Here is a tiny trained network, its code and every weight. The questions are about switching its units off for an input and a class, where a switched-off unit gives its printed mean instead of its output.

import numpy as np


def w(rows, s, z=0):
    codes = np.array(rows[::2]) - 128.0
    scale = np.full(codes.shape[1], s)
    scale[-1] = z or s
    return codes * scale


def norm(h):
    return h / np.sqrt((h * h).mean(-1, keepdims=True) + 1e-5)


def f(y):
    return np.maximum(y, 0)


def log_softmax(a):
    a = a - a.max(-1, keepdims=True)
    return a - np.log(np.exp(a).sum(-1, keepdims=True))


def net(x, mask):
    res = np.array(x, float).reshape(1, 5) / 4 @ E
    u = 0
    for l in range(3):
        y = f(norm(res) @ A[l][:, :-1].T + A[l][:, -1])
        res = res + np.where(mask[u : u + 6], y, B[l][:, -1]) @ B[l][:, :-1]
        u += 6
    return log_softmax(norm(res)[-1] @ U[:, :-1].T + U[:, -1])


A, B = {}, {}
E = w([
[122,40,173,188,119,111,18,28,132],'x0',
[154,172,50,171,95,159,130,101,140],'x1',
[109,63,63,75,129,214,70,170,255],'x2',
[30,49,98,148,215,141,220,192,196],'x3',
[214,123,186,54,42,154,123,141,101],'x4',
],0.0086)
A[0] = w([
[96,43,43,71,149,179,168,193,241,14],'0.n0',
[92,99,85,152,157,135,56,122,168,2],'0.n1',
[64,5,226,131,194,100,142,139,139,56],'0.n2',
[69,213,86,141,186,103,198,166,123,45],'0.n3',
[82,130,54,254,168,111,206,105,114,43],'0.n4',
[65,41,26,143,175,156,68,140,242,42],'0.n5',
],0.024,0.0064)
B[0] = w([
[150,152,105,112,51,201,165,251,204,254],'0.n0',
[130,115,120,109,196,83,97,47,112,174],'0.n1',
[73,68,183,144,118,74,101,183,102,210],'0.n2',
[184,126,71,88,183,105,133,153,80,220],'0.n3',
[88,227,188,213,78,125,164,52,167,218],'0.n4',
[115,78,61,91,223,143,69,26,193,253],'0.n5',
],0.025)
A[1] = w([
[253,121,159,117,21,176,14,73,67,157],'1.n0',
[118,119,107,143,108,187,153,170,153,72],'1.n1',
[175,147,57,90,187,136,197,178,18,5],'1.n2',
[140,193,109,151,139,100,185,120,72,133],'1.n3',
[162,120,176,137,99,96,44,138,118,151],'1.n4',
[43,9,216,136,99,124,139,163,43,103],'1.n5',
],0.025,0.0032)
B[1] = w([
[178,137,59,134,15,146,71,92,100,255],'1.n0',
[143,174,139,121,88,65,94,178,141,193],'1.n1',
[189,74,134,67,252,101,111,138,95,226],'1.n2',
[154,142,183,126,135,142,169,80,76,232],'1.n3',
[127,95,128,127,68,125,94,144,119,201],'1.n4',
[76,88,185,178,109,44,98,185,70,222],'1.n5',
],0.024,0.017)
A[2] = w([
[49,94,126,140,135,180,147,148,82,61],'2.n0',
[90,86,114,109,172,185,152,122,123,101],'2.n1',
[95,76,110,126,163,170,133,98,130,44],'2.n2',
[99,103,115,109,93,251,212,206,142,3],'2.n3',
[92,89,127,127,161,202,148,100,131,43],'2.n4',
[90,143,105,163,140,192,176,119,94,40],'2.n5',
],0.034,0.004)
B[2] = w([
[123,134,158,107,149,96,124,140,97,163],'2.n0',
[126,156,136,123,148,108,135,78,100,202],'2.n1',
[114,108,122,104,115,172,127,82,108,210],'2.n2',
[127,149,116,129,117,163,199,251,111,254],'2.n3',
[106,99,136,126,130,148,121,95,113,184],'2.n4',
[100,140,148,172,98,142,113,138,145,159],'2.n5',
],0.032,0.011)
U = w([
[193,126,148,79,216,113,163,129,48,54],'0',
[134,136,75,80,130,172,155,248,192,206],'1',
[171,118,90,121,36,149,88,105,71,141],'2',
[48,57,197,161,118,58,89,172,84,137],'3',
[66,68,78,93,190,159,68,38,194,217],'4',
[103,206,186,195,120,129,203,63,96,8],'5',
],0.015,0.0011)

Each question gives the input, the list of numbers given to net, and the class t.
The units are the neurons (one row each of A and B). Each row of codes is followed by its name. A weight is (code - 128) times the scale printed after its matrix; where a second scale follows, it is the last column's (A, B and U).
mask holds one flag per neuron, layer by layer. A switched-off neuron (its flag False) gives its mean, the last column of its row in B, instead of its output. The means were averaged over made-up inputs and are rounded, as every weight is.
A unit's drop is (log p(t) with every unit on - log p(t) with that unit switched off) / (log p(t) with every unit on - log p(t) with every unit switched off).
The circuit of an input: a set's keep is (log p(t) with only the set's units on - log p(t) with every unit switched off) / (log p(t) with every unit on - log p(t) with every unit switched off). Starting from the 12 units with the biggest drops (on a tie, the unit counted first), units are removed one at a time, each time the one whose removal leaves the highest keep (on an exact tie, the one counted first), for as long as the keep stays at least 0.8.
circuit, biggest first: the units of the circuit, biggest drop first
k most important neurons: the k neurons with the biggest drops, biggest first
k most important neurons of layer l: the k neurons of layer l with the biggest drops, biggest first
drop when u is switched off: that unit's drop, to one decimal
input [-3,3,-8,7,3], class 5: circuit, biggest first -> 0.n4
input [-4,-5,-2,2,6], class 3: 4 most important neurons -> 0.n5, 0.n0, 0.n3, 1.n5
input [-4,4,-5,-5,1], class 0: 3 most important neurons -> 0.n4, 0.n5, 0.n2
input [8,-7,1,-7,1], class 3: circuit, biggest first -> 0.n5, 0.n0
input [-4,6,-8,-2,1], class 0: 3 most important neurons -> 1.n2, 0.n3, 0.n5
input [-2,-7,-2,-5,-5], class 0: circuit, biggest first -> 0.n4, 0.n5, 1.n2
input [-1,-2,2,7,-6], class 4: 3 most important neurons of layer 0 -> 0.n5, 0.n1, 0.n4
input [-2,3,0,2,-4], class 4: 2 most important neurons -> 0.n5, 2.n3
input [0,7,7,8,-8], class 4: 2 most important neurons -> 0.n5, 0.n1
input [1,-4,-2,7,-7], class 4: 2 most important neurons -> 0.n5, 1.n5
input [8,2,-2,-4,-8], class 4: 4 most important neurons of layer 1 -> 1.n5, 1.n1, 1.n3, 1.n0
input [0,1,-5,7,4], class 3: 2 most important neurons -> 0.n2, 1.n5
input [6,-2,-6,-4,-2], class 3: 2 most important neurons -> 0.n5, 0.n0
input [-4,-3,-4,5,1], class 0: circuit, biggest first -> 0.n3
input [3,-3,5,-1,7], class 1: 2 most important neurons -> 0.n2, 0.n5
input [-2,5,-3,-6,-4], class 5: 2 most important neurons of layer 0 -> 0.n5, 0.n0
input [3,-2,-4,1,8], class 3: 3 most important neurons -> 0.n5, 1.n5, 0.n0
input [-8,5,3,-7,-4], class 0: 2 most important neurons of layer 0 -> 0.n5, 0.n0
input [3,-8,-7,-4,4], class 3: 2 most important neurons -> 0.n5, 1.n5
input [-8,-6,-5,-5,-8], class 0: most important neuron of layer 0 -> 0.n3
input [5,1,-3,0,-5], class 5: drop when 0.n4 is switched off -> 0.6
input [-8,3,-4,-2,-5], class 0: drop when 0.n3 is switched off -> 3.1
input [4,-7,7,-5,1], class 4: drop when 0.n4 is switched off -> 0.0
input [-6,3,-2,-1,-6], class 5: drop when 0.n4 is switched off -> 0.8
input [4,-3,1,-2,-5], class 4: 2 most important neurons -> 0.n5, 0.n1
